Here is a tiny trained network, its code and every weight. The questions are about switching its units off for an input and a class, where a switched-off unit gives its printed mean instead of its output.

import numpy as np


def w(rows, s, z=0):
    codes = np.array(rows[::2]) - 128.0
    scale = np.full(codes.shape[1], s)
    scale[-1] = z or s
    return codes * scale


def norm(h):
    return h / np.sqrt((h * h).mean(-1, keepdims=True) + 1e-5)


def f(y):
    return y / 2 * (1 + np.tanh(0.7978845608 * (y + 0.044715 * y**3)))


def log_softmax(a):
    a = a - a.max(-1, keepdims=True)
    return a - np.log(np.exp(a).sum(-1, keepdims=True))


def net(x, mask):
    res = np.array(x, float).reshape(1, 8) / 4 @ E
    u = 0
    for l in range(2):
        y = f(norm(res) @ A[l][:, :-1].T + A[l][:, -1])
        res = res + np.where(mask[u : u + 12], y, B[l][:, -1]) @ B[l][:, :-1]
        u += 12
    return log_softmax(norm(res)[-1] @ U[:, :-1].T + U[:, -1])


A, B = {}, {}
E = w([
[33,144,69,37,197,90,162,50,137,102,113],'x0',
[103,134,143,139,129,121,132,128,133,157,131],'x1',
[145,134,119,113,131,127,119,130,114,130,127],'x2',
[125,133,140,132,127,115,152,129,131,129,133],'x3',
[134,145,125,120,127,119,132,132,117,140,129],'x4',
[124,122,134,129,133,131,97,118,136,143,127],'x5',
[165,166,61,141,126,218,187,71,236,156,207],'x6',
[125,107,32,147,203,61,93,144,145,113,253],'x7',
],0.0061)
A[0] = w([
[89,198,81,97,164,196,141,72,174,117,134,31],'0.n1',
[152,177,100,102,97,193,152,93,206,172,102,3],'0.n2',
[70,142,141,72,171,108,122,113,152,111,55,158],'0.n3',
[93,89,50,104,139,67,105,117,134,125,180,28],'0.n4',
[127,150,72,150,130,138,111,107,161,121,254,31],'0.n5',
[49,180,93,68,172,118,131,81,146,108,149,171],'0.n6',
[67,146,109,136,87,158,52,155,130,176,89,167],'0.n7',
[144,140,71,177,137,159,136,115,144,158,167,83],'0.n8',
[144,159,121,131,62,180,167,90,183,133,131,99],'0.n9',
[102,94,87,183,173,42,87,177,88,87,182,37],'0.n10',
[119,72,175,139,111,128,120,178,79,117,104,129],'0.n11',
[68,142,92,95,141,110,129,114,95,96,82,113],'0.n12',
],0.0074,0.0031)
B[0] = w([
[122,24,138,117,130,119,122,108,56,168,226,223],'0.n1',
[159,87,98,214,218,3,114,112,99,136,46,215],'0.n2',
[104,194,142,76,119,163,105,101,150,57,138,221],'0.n3',
[144,97,136,135,124,91,184,96,82,110,189,189],'0.n4',
[56,193,155,34,37,189,123,162,151,135,162,230],'0.n5',
[147,66,180,120,86,75,216,91,57,90,134,254],'0.n6',
[126,129,106,119,137,151,176,109,100,125,147,160],'0.n7',
[100,182,154,98,93,190,128,217,200,114,110,189],'0.n8',
[94,127,84,154,173,78,82,115,108,140,74,217],'0.n9',
[167,81,102,191,193,100,148,123,195,180,1,208],'0.n10',
[140,89,101,126,55,178,155,69,128,149,195,198],'0.n11',
[76,189,138,144,134,141,103,105,186,67,141,191],'0.n12',
],0.006,0.0063)
A[1] = w([
[120,162,193,122,121,98,74,122,175,116,2,216],'1.n1',
[129,28,147,106,74,105,172,37,21,137,114,156],'1.n2',
[94,126,107,123,198,77,205,52,149,7,82,112],'1.n3',
[177,147,142,174,37,234,107,109,80,151,107,239],'1.n4',
[166,143,129,186,108,109,123,206,193,154,187,154],'1.n5',
[155,104,47,218,146,136,109,195,164,177,43,70],'1.n6',
[125,88,48,119,243,19,186,46,191,111,89,77],'1.n7',
[82,84,166,66,166,108,111,83,126,116,208,159],'1.n8',
[193,111,97,209,164,110,89,193,202,225,44,101],'1.n9',
[150,86,115,162,126,121,159,82,60,119,113,83],'1.n10',
[174,107,187,122,71,99,166,134,126,166,91,76],'1.n11',
[109,196,108,121,98,172,85,211,222,138,198,4],'1.n12',
],0.0061,0.0018)
B[1] = w([
[117,125,97,129,115,161,139,144,156,136,209,178],'1.n1',
[154,157,120,176,182,124,83,186,159,145,83,254],'1.n2',
[137,154,110,134,119,154,69,133,139,154,88,235],'1.n3',
[150,95,132,148,204,67,121,101,126,144,138,197],'1.n4',
[95,175,118,39,136,192,41,60,107,114,106,167],'1.n5',
[139,76,112,85,51,138,184,163,100,139,228,185],'1.n6',
[160,114,164,195,181,145,114,129,93,181,116,232],'1.n7',
[177,108,117,134,74,151,134,185,149,157,132,191],'1.n8',
[123,125,75,57,71,108,243,155,147,134,255,201],'1.n9',
[99,141,146,156,144,143,114,127,145,109,81,170],'1.n10',
[83,96,100,134,158,116,149,91,108,104,104,150],'1.n11',
[114,180,167,161,134,95,98,117,114,111,34,170],'1.n12',
],0.0078,0.0086)
U = w([
[118,109,178,233,222,82,75,117,97,149,63,2],'0',
[113,99,105,106,75,97,185,157,134,180,225,219],'1',
[49,255,151,86,86,166,62,117,166,95,90,146],'2',
],0.0094,0.0004)

Each question gives the input, the list of numbers given to net, and the class t.
The units are the neurons (one row each of A and B). Each row of codes is followed by its name. A weight is (code - 128) times the scale printed after its matrix; where a second scale follows, it is the last column's (A, B and U).
mask holds one flag per neuron, layer by layer. A switched-off neuron (its flag False) gives its mean, the last column of its row in B, instead of its output. The means were averaged over made-up inputs and are rounded, as every weight is.
A unit's drop is (log p(t) with every unit on - log p(t) with that unit switched off) / (log p(t) with every unit on - log p(t) with every unit switched off).
The circuit of an input: a set's keep is (log p(t) with only the set's units on - log p(t) with every unit switched off) / (log p(t) with every unit on - log p(t) with every unit switched off). Starting from the 12 units with the biggest drops (on a tie, the unit counted first), units are removed one at a time, each time the one whose removal leaves the highest keep (on an exact tie, the one counted first), for as long as the keep stays at least 0.8.
circuit, biggest first: the units of the circuit, biggest drop first
most important unit: the unit with the biggest drop
top k neurons: the k neurons with the biggest drops, biggest first
top k neurons in layer l: the k neurons of layer l with the biggest drops, biggest first
drop when u is switched off: that unit's drop, to one decimal
input [-1,8,5,-7,-3,-2,-8,6], class 1: circuit, biggest first : 0.n10, 1.n9, 1.n6
input [3,-5,-1,6,5,0,6,-1], class 0: circuit, biggest first : 0.n2
input [-1,-2,-1,-3,-5,6,-4,6], class 1: top 2 neurons : 0.n10, 1.n9
input [-2,4,5,-2,-6,4,-6,2], class 1: top 2 neurons in layer 0 : 0.n10, 0.n6
input [7,5,4,7,-8,-7,-7,0], class 2: top 2 neurons : 0.n3, 0.n12
input [-4,7,8,-7,-4,-1,1,5], class 2: top 2 neurons in layer 1 : 1.n12, 1.n5
input [8,7,-6,5,4,8,1,0], class 0: top 3 neurons : 1.n9, 0.n5, 0.n6
input [-2,-4,5,-2,8,2,-6,5], class 1: top 2 neurons in layer 0 : 0.n10, 0.n6
input [2,-3,-4,-4,6,7,8,-8], class 0: top 2 neurons : 0.n1, 1.n7
input [-1,2,1,7,0,6,-7,8], class 1: top 2 neurons : 0.n10, 1.n9
input [-8,-5,1,-3,0,-6,2,2], class 2: top 2 neurons in layer 1 : 1.n5, 1.n12
input [2,6,3,7,2,7,-6,-8], class 2: top 2 neurons : 0.n3, 1.n7
input [1,-3,-8,5,5,0,6,-4], class 0: top 3 neurons : 0.n1, 1.n7, 0.n10
input [2,1,-8,-5,5,-8,6,-1], class 0: most important unit : 0.n2
input [-8,-6,-5,-8,-4,-4,5,2], class 2: top 2 neurons in layer 0 : 0.n10, 0.n5
input [-3,-8,5,-3,-3,-8,-5,3], class 1: drop when 0.n10 is switched off : 1.2
input [-4,4,0,0,-2,2,-8,8], class 1: drop when 1.n9 is switched off : 0.3
input [2,-3,6,4,0,3,5,-4], class 0: drop when 0.n3 is switched off : 0.0
input [-8,3,-2,-4,7,3,-2,2], class 1: drop when 0.n6 is switched off : 0.1
input [2,6,-7,7,-8,6,-5,-5], class 2: top neuron : 0.n3
